Below are the code and all the weights of a small trained network. Each question names an input and a class and asks about switching units off, where a switched-off unit gives its printed mean instead of its output.

import numpy as np


def w(rows, s, z=0):
    codes = np.array(rows[::2]) - 128.0
    scale = np.full(codes.shape[1], s)
    scale[-1] = z or s
    return codes * scale


def norm(h):
    return h / np.sqrt((h * h).mean(-1, keepdims=True) + 1e-5)


def f(y):
    return np.maximum(y, 0)


def log_softmax(a):
    a = a - a.max(-1, keepdims=True)
    return a - np.log(np.exp(a).sum(-1, keepdims=True))


def net(x, mask):
    res = np.array(x, float).reshape(1, 3) / 4 @ E
    u = 0
    for l in range(2):
        y = f(norm(res) @ A[l][:, :-1].T + A[l][:, -1])
        res = res + np.where(mask[u : u + 3], y, B[l][:, -1]) @ B[l][:, :-1]
        u += 3
    return log_softmax(norm(res)[-1] @ U[:, :-1].T + U[:, -1])


A, B = {}, {}
E = w([
[62,80,56,187,122,166,135,156,183],'x0',
[96,187,106,178,151,137,160,79,52],'x1',
[169,97,151,92,252,170,155,47,169],'x2',
],0.0024)
A[0] = w([
[93,153,62,235,116,154,151,175,204,83],'L0N0',
[61,252,94,212,165,146,230,54,59,45],'L0N1',
[112,87,61,173,191,139,168,63,170,1],'L0N2',
],0.0032,0.0019)
B[0] = w([
[199,192,106,135,167,192,65,133,37,215],'L0N0',
[170,48,179,58,117,107,138,249,253,251],'L0N1',
[134,122,139,199,78,101,100,90,47,187],'L0N2',
],0.0046,0.0031)
A[1] = w([
[148,69,167,163,150,113,220,3,138,16],'L1N0',
[53,163,103,217,17,27,110,209,42,2],'L1N1',
[146,180,211,77,131,40,135,86,56,7],'L1N2',
],0.0039,0.00069)
B[1] = w([
[43,222,147,76,33,69,207,85,88,188],'L1N0',
[118,126,173,81,191,106,190,25,149,252],'L1N1',
[59,69,2,255,133,216,74,182,122,206],'L1N2',
],0.005,0.0042)
U = w([
[73,174,161,60,118,91,171,2,118,95],'0',
[143,94,159,85,128,123,110,191,206,252],'1',
[109,122,52,210,164,197,75,121,61,52],'2',
[171,152,149,132,112,121,95,121,94,104],'3',
],0.0073,0.0022)

Each question gives the input, the list of numbers given to net, and the class t.
The units are the neurons (one row each of A and B). Each row of codes is followed by its name. A weight is (code - 128) times the scale printed after its matrix; where a second scale follows, it is the last column's (A, B and U).
mask holds one flag per neuron, layer by layer. A switched-off neuron (its flag False) gives its mean, the last column of its row in B, instead of its output. The means were averaged over made-up inputs and are rounded, as every weight is.
A unit's drop is (log p(t) with every unit on - log p(t) with that unit switched off) / (log p(t) with every unit on - log p(t) with every unit switched off).
The circuit of an input: a set's keep is (log p(t) with only the set's units on - log p(t) with every unit switched off) / (log p(t) with every unit on - log p(t) with every unit switched off). Starting from all 6 units, units are removed one at a time, each time the one whose removal leaves the highest keep (on an exact tie, the one counted first), for as long as the keep stays at least 0.8.
circuit, biggest first: the units of the circuit, biggest drop first
unit that matters most: the unit with the biggest drop
k most important neurons: the k neurons with the biggest drops, biggest first
k most important neurons of layer l: the k neurons of layer l with the biggest drops, biggest first
drop of u: that unit's drop, to one decimal
input [7,4,7], class 0: circuit, biggest first : (L1N0)
input [7,8,6], class 1: 2 most important neurons : (L0N1 L1N2)
input [-7,2,6], class 2: 3 most important neurons : (L1N2 L1N1 L0N1)
input [3,1,-6], class 0: 2 most important neurons : (L1N1 L1N2)
input [-7,-7,-8], class 0: circuit, biggest first : (L1N1 L0N1)
input [8,-5,-5], class 2: circuit, biggest first : (L0N0 L0N1)
input [4,-3,4], class 0: circuit, biggest first : (L0N1 L1N2)
input [-7,-1,-8], class 0: 3 most important neurons : (L1N1 L0N0 L0N1)
input [-4,-3,3], class 2: circuit, biggest first : (L1N2 L0N1)
input [-8,-5,5], class 2: 2 most important neurons : (L1N2 L0N1)
input [7,-4,1], class 2: 2 most important neurons : (L0N1 L0N0)
input [2,-3,-2], class 3: 2 most important neurons of layer 0 : (L0N0 L0N1)
input [3,-8,8], class 0: 2 most important neurons : (L0N1 L1N0)
input [4,-1,2], class 2: unit that matters most : L0N0
input [-7,-6,5], class 2: 3 most important neurons : (L1N2 L0N1 L1N1)
input [-3,8,6], class 1: 2 most important neurons : (L0N1 L1N1)
input [3,6,-5], class 1: 3 most important neurons : (L0N1 L1N0 L0N2)
input [-4,-4,-4], class 0: 2 most important neurons : (L1N1 L0N0)
input [-6,5,3], class 2: 2 most important neurons : (L1N2 L1N1)
input [2,-1,-2], class 3: most important neuron of layer 1 : (L1N2)
input [8,-4,2], class 2: 2 most important neurons : (L0N1 L0N0)
input [-8,2,-7], class 2: 2 most important neurons : (L1N2 L1N0)
input [-5,2,2], class 2: drop of L1N1 : 0.0
input [2,-3,-7], class 0: drop of L0N1 : 0.2
input [2,6,0], class 1: drop of L0N1 : 1.0
input [-5,6,-3], class 1: drop of L0N1 : 1.0
input [-5,8,-4], class 1: most important neuron : (L0N1)
